Below are the code and all the weights of a small trained network. Each question names an input and a target symbol and asks about switching units off, where a switched-off unit gives its printed mean instead of its output.

import numpy as np


def w(rows, s, z=0):
    codes = np.array(rows[::2]) - 128.0
    scale = np.full(codes.shape[1], s)
    scale[-1] = z or s
    return codes * scale


def norm(h):
    return h / np.sqrt((h * h).mean(-1, keepdims=True) + 1e-5)


def f(y):
    return y / 2 * (1 + np.tanh(0.7978845608 * (y + 0.044715 * y**3)))


def softmax(a):
    e = np.exp(a - a.max(-1, keepdims=True))
    return e / e.sum(-1, keepdims=True)


def log_softmax(a):
    a = a - a.max(-1, keepdims=True)
    return a - np.log(np.exp(a).sum(-1, keepdims=True))


def net(x, mask):
    ids = ['ΔΠΨΩαεμτ'.index(c) for c in x.split()]
    T = len(ids)
    res = E[ids] + P[:T]
    r = norm(res)
    for j in range(3):
        rows = slice(2 * j, 2 * j + 2)
        q, k, v = (r @ M[0][rows].T for M in (Q, K, V))
        z = softmax(np.where(np.tri(T) > 0, q @ k.T / 2**0.5, -1e9)) @ v
        o = O[0][rows]
        res = res + np.where(mask[j], z, o[:, -1]) @ o[:, :-1]
    y = f(norm(res) @ A[0][:, :-1].T + A[0][:, -1])
    res = res + np.where(mask[3:19], y, B[0][:, -1]) @ B[0][:, :-1]
    return log_softmax(norm(res)[-1] @ U[:, :-1].T + U[:, -1])


Q, K, V, O, A, B = {}, {}, {}, {}, {}, {}
E = w([
[29,178,79,148,196,21,105,128,78],'Δ',
[71,110,174,60,74,141,157,93,122],'Π',
[190,59,82,133,18,25,186,124,144],'Ψ',
[164,79,103,85,146,135,163,230,136],'Ω',
[134,234,121,134,107,97,62,169,227],'α',
[77,9,174,125,136,122,159,95,162],'ε',
[178,102,162,88,84,186,159,70,180],'μ',
[161,151,97,13,210,50,89,141,136],'τ',
],0.014)
P = w([
[172,156,171,181,145,173,57,127,47],'0',
[189,99,87,189,53,33,196,147,131],'1',
[34,53,32,136,190,231,103,101,224],'2',
[115,151,248,100,120,112,119,169,115],'3',
[167,144,96,182,69,89,183,134,119],'4',
[54,75,47,108,188,231,114,110,222],'5',
[123,154,236,87,138,128,118,151,118],'6',
[164,160,103,177,67,103,183,130,126],'7',
[63,89,54,90,178,232,120,113,223],'8',
[130,167,235,85,144,138,121,151,116],'9',
[163,160,98,190,62,101,179,132,124],'10',
[63,95,38,90,190,224,114,121,225],'11',
],0.011)
Q[0] = w([
[151,137,142,80,134,150,125,131,90],'H1',
[63,115,12,108,127,167,143,117,202],'H1',
[179,140,203,223,96,109,126,134,61],'H2',
[156,143,208,85,161,68,94,72,133],'H2',
[170,131,228,168,115,97,96,144,78],'H3',
[132,111,167,100,133,115,79,139,123],'H3',
],0.011)
K[0] = w([
[128,146,163,80,140,146,127,106,110],'H1',
[118,110,137,231,75,186,58,115,69],'H1',
[75,124,120,103,137,88,207,119,200],'H2',
[157,135,140,21,160,72,121,98,147],'H2',
[117,119,114,103,142,139,252,227,155],'H3',
[150,136,136,54,183,146,112,192,96],'H3',
],0.012)
V[0] = w([
[136,201,93,54,104,148,155,130,35],'H1',
[66,108,87,217,67,64,153,173,99],'H1',
[82,190,199,165,12,106,108,118,181],'H2',
[107,64,152,146,66,166,147,255,25],'H2',
[200,88,173,66,159,84,119,149,72],'H3',
[177,125,90,52,169,172,174,234,112],'H3',
],0.0076)
O[0] = w([
[75,210,133,71,163,94,186,111,117,51],'H1',
[151,115,64,129,160,214,148,103,86,230],'H1',
[106,178,157,124,71,189,91,79,64,132],'H2',
[97,171,161,205,173,191,136,255,110,255],'H2',
[125,194,155,107,128,94,97,17,195,253],'H3',
[173,87,137,153,205,184,37,83,103,32],'H3',
],0.0092,0.0027)
A[0] = w([
[92,133,124,92,239,198,72,105,88,136],'N1',
[115,88,150,161,118,202,170,155,123,147],'N2',
[89,79,84,142,215,105,140,121,185,179],'N3',
[135,117,219,136,61,135,122,142,75,161],'N4',
[51,112,80,170,103,115,169,108,186,107],'N5',
[218,61,98,128,106,157,124,78,183,69],'N6',
[131,117,104,106,166,232,77,129,157,101],'N7',
[44,77,200,128,155,171,194,97,147,252],'N8',
[92,146,148,71,133,204,21,184,119,122],'N9',
[196,132,105,119,75,130,168,154,88,80],'N10',
[86,97,225,118,195,213,82,142,92,180],'N11',
[110,74,99,59,159,88,137,122,143,118],'N12',
[76,165,90,174,164,88,121,120,10,122],'N13',
[207,127,255,143,185,80,34,98,117,102],'N14',
[138,89,176,112,115,6,103,155,179,184],'N15',
[115,92,113,56,93,185,79,30,168,200],'N16',
],0.01,0.0036)
B[0] = w([
[145,131,86,130,115,230,161,117,97,202],'N1',
[154,85,141,140,157,23,109,125,162,202],'N2',
[180,100,163,111,83,153,128,138,153,242],'N3',
[151,80,132,146,117,176,213,133,224,183],'N4',
[156,139,129,95,156,171,107,100,65,248],'N5',
[169,194,124,162,144,143,69,116,126,187],'N6',
[109,100,77,100,137,148,166,64,40,169],'N7',
[178,182,104,62,95,129,80,183,136,254],'N8',
[178,32,114,185,109,104,2,89,100,179],'N9',
[110,142,206,114,203,159,102,115,116,180],'N10',
[62,199,62,189,232,150,111,142,51,216],'N11',
[66,155,166,131,131,112,142,129,188,171],'N12',
[145,65,114,191,71,67,128,84,180,223],'N13',
[129,116,36,28,128,177,146,147,94,219],'N14',
[125,155,140,85,212,108,120,99,46,205],'N15',
[69,94,122,225,140,57,169,144,124,208],'N16',
],0.0089,0.0069)
U = w([
[104,103,112,145,91,79,161,151,83,205],'Δ',
[129,145,200,163,203,189,143,72,203,131],'Π',
[202,97,146,79,82,137,44,164,135,12],'Ψ',
[124,172,173,58,164,79,106,118,124,227],'Ω',
[127,160,131,153,205,115,182,228,132,31],'α',
[135,249,135,109,86,143,106,185,103,170],'ε',
[139,141,116,55,85,179,204,151,151,130],'μ',
[183,157,125,115,151,193,153,124,1,186],'τ',
],0.0082,0.0011)

Each question gives the input, a string of symbols that net reads in full, and the target symbol t.
The units are the heads (2 rows each of Q, K, V and O) and the neurons (one row each of A and B). Each row of codes is followed by its name. A weight is (code - 128) times the scale printed after its matrix; where a second scale follows, it is the last column's (O, A, B and U).
mask holds one flag per unit, heads first, then neurons. A switched-off unit (its flag False) gives its mean, the last column of its rows in O or B, instead of its output. The means were averaged over made-up inputs and are rounded, as every weight is.
A unit's drop is (log p(t) with every unit on - log p(t) with that unit switched off) / (log p(t) with every unit on - log p(t) with every unit switched off).
The circuit of an input: a set's keep is (log p(t) with only the set's units on - log p(t) with every unit switched off) / (log p(t) with every unit on - log p(t) with every unit switched off). Starting from the 12 units with the biggest drops (on a tie, the unit counted first), units are removed one at a time, each time the one whose removal leaves the highest keep (on an exact tie, the one counted first), for as long as the keep stays at least 0.8.
circuit, biggest first: the units of the circuit, biggest drop first
k most important neurons: the k neurons with the biggest drops, biggest first
which heads matter: for each layer, one digit per head in row order, 1 if its drop is at least 0.15 and else 0, layers parted by /
input ε μ Δ Δ Ψ Δ Ψ Ω ε, target Ψ: 2 most important neurons => N8, N3
input Δ ε ε Ψ Π, target μ: circuit, biggest first => N4
input Ω ε Ω μ α Π Δ, target τ: circuit, biggest first => H3, N1
input ε Ψ α Δ Ω Ψ Δ Δ Ψ, target Ψ: which heads matter => 110
input μ μ Ψ Δ Δ Π, target Ω: circuit, biggest first => H1, N15
input α Δ ε Π Π μ ε Δ Ω μ Δ Ψ, target Δ: circuit, biggest first => H2, N16
input Ω ε Δ τ μ, target Π: circuit, biggest first => N10, N14
input ε α τ, target Ψ: 3 most important neurons => N3, N9, N11
input ε ε Δ Ω Δ Δ Δ ε Δ Δ μ μ, target Ψ: circuit, biggest first => H1, N2, N4
input Δ ε α Δ Ψ Ψ μ, target μ: circuit, biggest first => N4, H1, N14
input Π Ψ Ψ τ μ α Δ ε Δ Π ε Π, target ε: circuit, biggest first => H1, H2, N8
input Ψ α Ω, target τ: circuit, biggest first => N7, H1
input Ω ε Δ τ μ μ Ω Π Π ε τ μ, target α: which heads matter => 010
input Ψ α τ Δ α Δ Ψ, target Ω: circuit, biggest first => H2, N15, N12
input τ Ψ ε Δ Ψ, target τ: which heads matter => 000
input Π Δ Ψ Δ μ μ Ψ Δ τ, target ε: which heads matter => 111
input μ μ α Ψ, target Π: circuit, biggest first => N4, N10, N8
input Ω ε τ Ψ ε Ψ, target α: circuit, biggest first => H2
input Ψ μ Ψ Ψ Δ Δ α Δ Δ, target τ: which heads matter => 110
input τ Ψ Ψ μ τ Ω ε Δ Π Δ τ, target Ω: circuit, biggest first => H2, N15, N12
input Ω Ψ Π Π Ψ τ Δ Ω Δ, target α: which heads matter => 010
input ε α Δ α Ψ Δ, target Ψ: circuit, biggest first => H1, N3
input τ α ε μ Δ α Δ Ω Δ Δ ε Ω, target Π: which heads matter => 011
input Δ Π Ψ Δ Ω ε ε, target τ: which heads matter => 001
input Δ μ Δ Δ Δ τ α τ μ Ψ, target Ω: which heads matter => 010
input Δ Ψ Ψ ε, target α: 2 most important neurons => N11, N4
input Π Δ τ Δ Π ε α, target Ω: which heads matter => 010
input ε Ψ Δ Δ Ψ Ω ε μ Π Π Δ, target Δ: which heads matter => 000
